The rows lie along a hidden order. The number after each row says roughly how far along it the row is, from 0 to 9. A new part has a new order.
In the rows, 128 means zero.
[125 125 119 144 111 126 130 136 140 134 124 124 135 135 108 120 127 127
 137 132 133 139  94 133 137 122  89 142 160 128 122 131 124 118 130 132
 121 129 122 112 129 133 130 128 124 154 135 172 129 125 139 113 123 124
 116 139 119 145 146 117 117 101 134 139 180 125 106] | 9
[129 156 128 133 128 131 122 122 118 136 130 126 123 128 139 137 134 118
 106 124 129 130 118 129 147 132 102 117 129 121 124 127 122 131 131 146
 120 135 126 130 133 121 131 141 119 134 126 140 121 152 134 147 121 129
 118 129 113 130 116 125 155 143 142 130  84 136  86] | 7
[110 106  68  79 153 154 139 242 189 111 186 123 106 109 109  97 126 102
 166 118  40 138 218 113   1 139 161  84 143 198 151 116 136 163 112 131
 149   9 141 170 141  86 123 131 120  40  91   1 104 122  75 172 138 136
 122  97 187 104 107 156 124 184  60 101 138 157 255] | 0
[131 149 144 136 138 123 123 105 100 133 123 127 128 123 147 130 133 126
 104 126 136 121 127 130 165 124 116 127 125 113 124 125 122 135 132 136
 128 140 129 134 126 123 130 138 127 138 123 151 128 146 129 136 130 129
 129 134 105 122 112 123 151 135 145 130 100 126  93] | 6
[121 126 102 134 118 134 131 155 165 130 140 119 128 131  98 110 126 119
 153 127 115 139 113 130 106 122  89 129 175 160 127 129 125 117 127 133
 122  98 126 120 131 121 129 127 121 136 132 131 121 130 127 129 122 125
 111 129 132 140 140 126 116 123 115 134 179 133 144] | 7
[127 131 122 131 126 125 127 129 123 130 131 126 131 130 130 124 129 125
 131 129 128 128 120 130 117 123 112 133 143 133 127 128 125 114 130 130
 127 119 127 124 127 126 129 129 126 137 127 141 129 128 132 122 125 128
 124 129 114 132 132 127 126 102 131 133 143 127 123] | 7
[117  91  77 135 106 130 139 180 178 123 144 116 140 138  72  86 116 126
 196 134 108 140  77 132  35 110  80 145 211 183 124 130 130 103 122 121
 126  58 128 113 128 121 128 113 124 149 132 147 126  89 124  99 134 120
 107 136 142 158 183 117  80  80 101 138 255 131 173] | 6
[120 123  97 135 126 130 132 155 156 128 141 121 131 128 106 107 125 118
 152 128 112 135  95 130  58 122  91 121 161 149 125 128 125 121 126 134
 123  96 128 124 130 116 130 126 121 136 127 137 121 124 128 131 129 126
 119 132 127 139 141 117 115 109 113 132 178 133 138] | 7
[127 133 118 149 114 125 128 126 142 135 121 122 135 135 112 122 125 128
 149 132 143 133  81 134 157 116  85 143 158 133 121 131 122 105 132 131
 117 125 122 116 126 134 130 126 125 169 138 185 127 128 138 113 124 124
 111 138 112 145 154 117 114 101 133 141 167 128  99] | 9
[123 115 104 131 120 128 131 155 145 125 131 122 131 128 110 117 127 124
 152 131 117 133 115 129  66 126 114 127 134 148 128 129 129 119 125 126
 131  96 129 124 128 125 128 118 127 129 127 137 126 121 125 120 129 125
 129 127 129 135 143 127 113 111 114 132 185 130 150] | 7
[133 152 142 137 130 125 120 113  97 134 125 128 126 124 162 132 136 119
  98 124 136 124 118 138 185 126  93 129 129 104 124 124 121 128 131 139
 126 142 128 131 129 121 131 137 123 139 124 158 125 166 139 140 132 131
 128 134 108 120 113 122 165 141 146 134 102 128  73] | 8
[124 113 111 133 120 130 134 151 155 126 130 125 132 133  98 113 123 130
 149 131 123 135 105 128 100 123 107 136 156 152 127 130 128 116 126 125
 125 105 126 117 128 133 128 117 127 137 135 135 127 113 126 113 123 125
 122 132 142 145 150 126 102 104 113 129 182 128 159] | 8
[117  94  64 141 110 127 138 161 156 122 142 118 138 134  83  96 114 126
 188 133 112 137  76 134  54 109  87 144 191 186 127 132 130 104 124 120
 131  80 129 116 126 126 127 109 126 145 136 153 128  93 125 125 131 120
 117 135 139 153 174 121  84  82 103 141 253 128 175] | 6
[125 134 123 152 109 125 127 121 137 135 125 123 137 134 110 120 126 126
 143 131 140 134  82 135 144 120  74 144 159 134 118 134 123 110 130 134
 115 134 120 110 128 133 132 129 122 163 138 182 128 125 141 111 121 123
 114 139 114 147 147 116 120  98 140 141 164 127  97] | 9
[139 174 168 136 143 122 115  69  65 137 117 133 128 122 182 159 142 130
  66 123 156 116 131 132 249 132 119 117  87  80 122 123 119 142 136 142
 124 189 127 134 128 129 133 151 125 134 120 168 131 173 146 156 129 133
 133 134  94 117  99 121 175 163 172 128  18 125  40] | 6
[114  93  72 142 110 129 139 180 172 124 146 112 138 132  84  83 114 121
 202 132 106 143  68 134  23 108  74 143 197 188 127 129 128 107 123 121
 127  63 127 111 125 122 129 110 125 151 136 147 124  97 124  96 129 120
 110 135 146 157 175 118  84  71  97 140 255 130 167] | 6
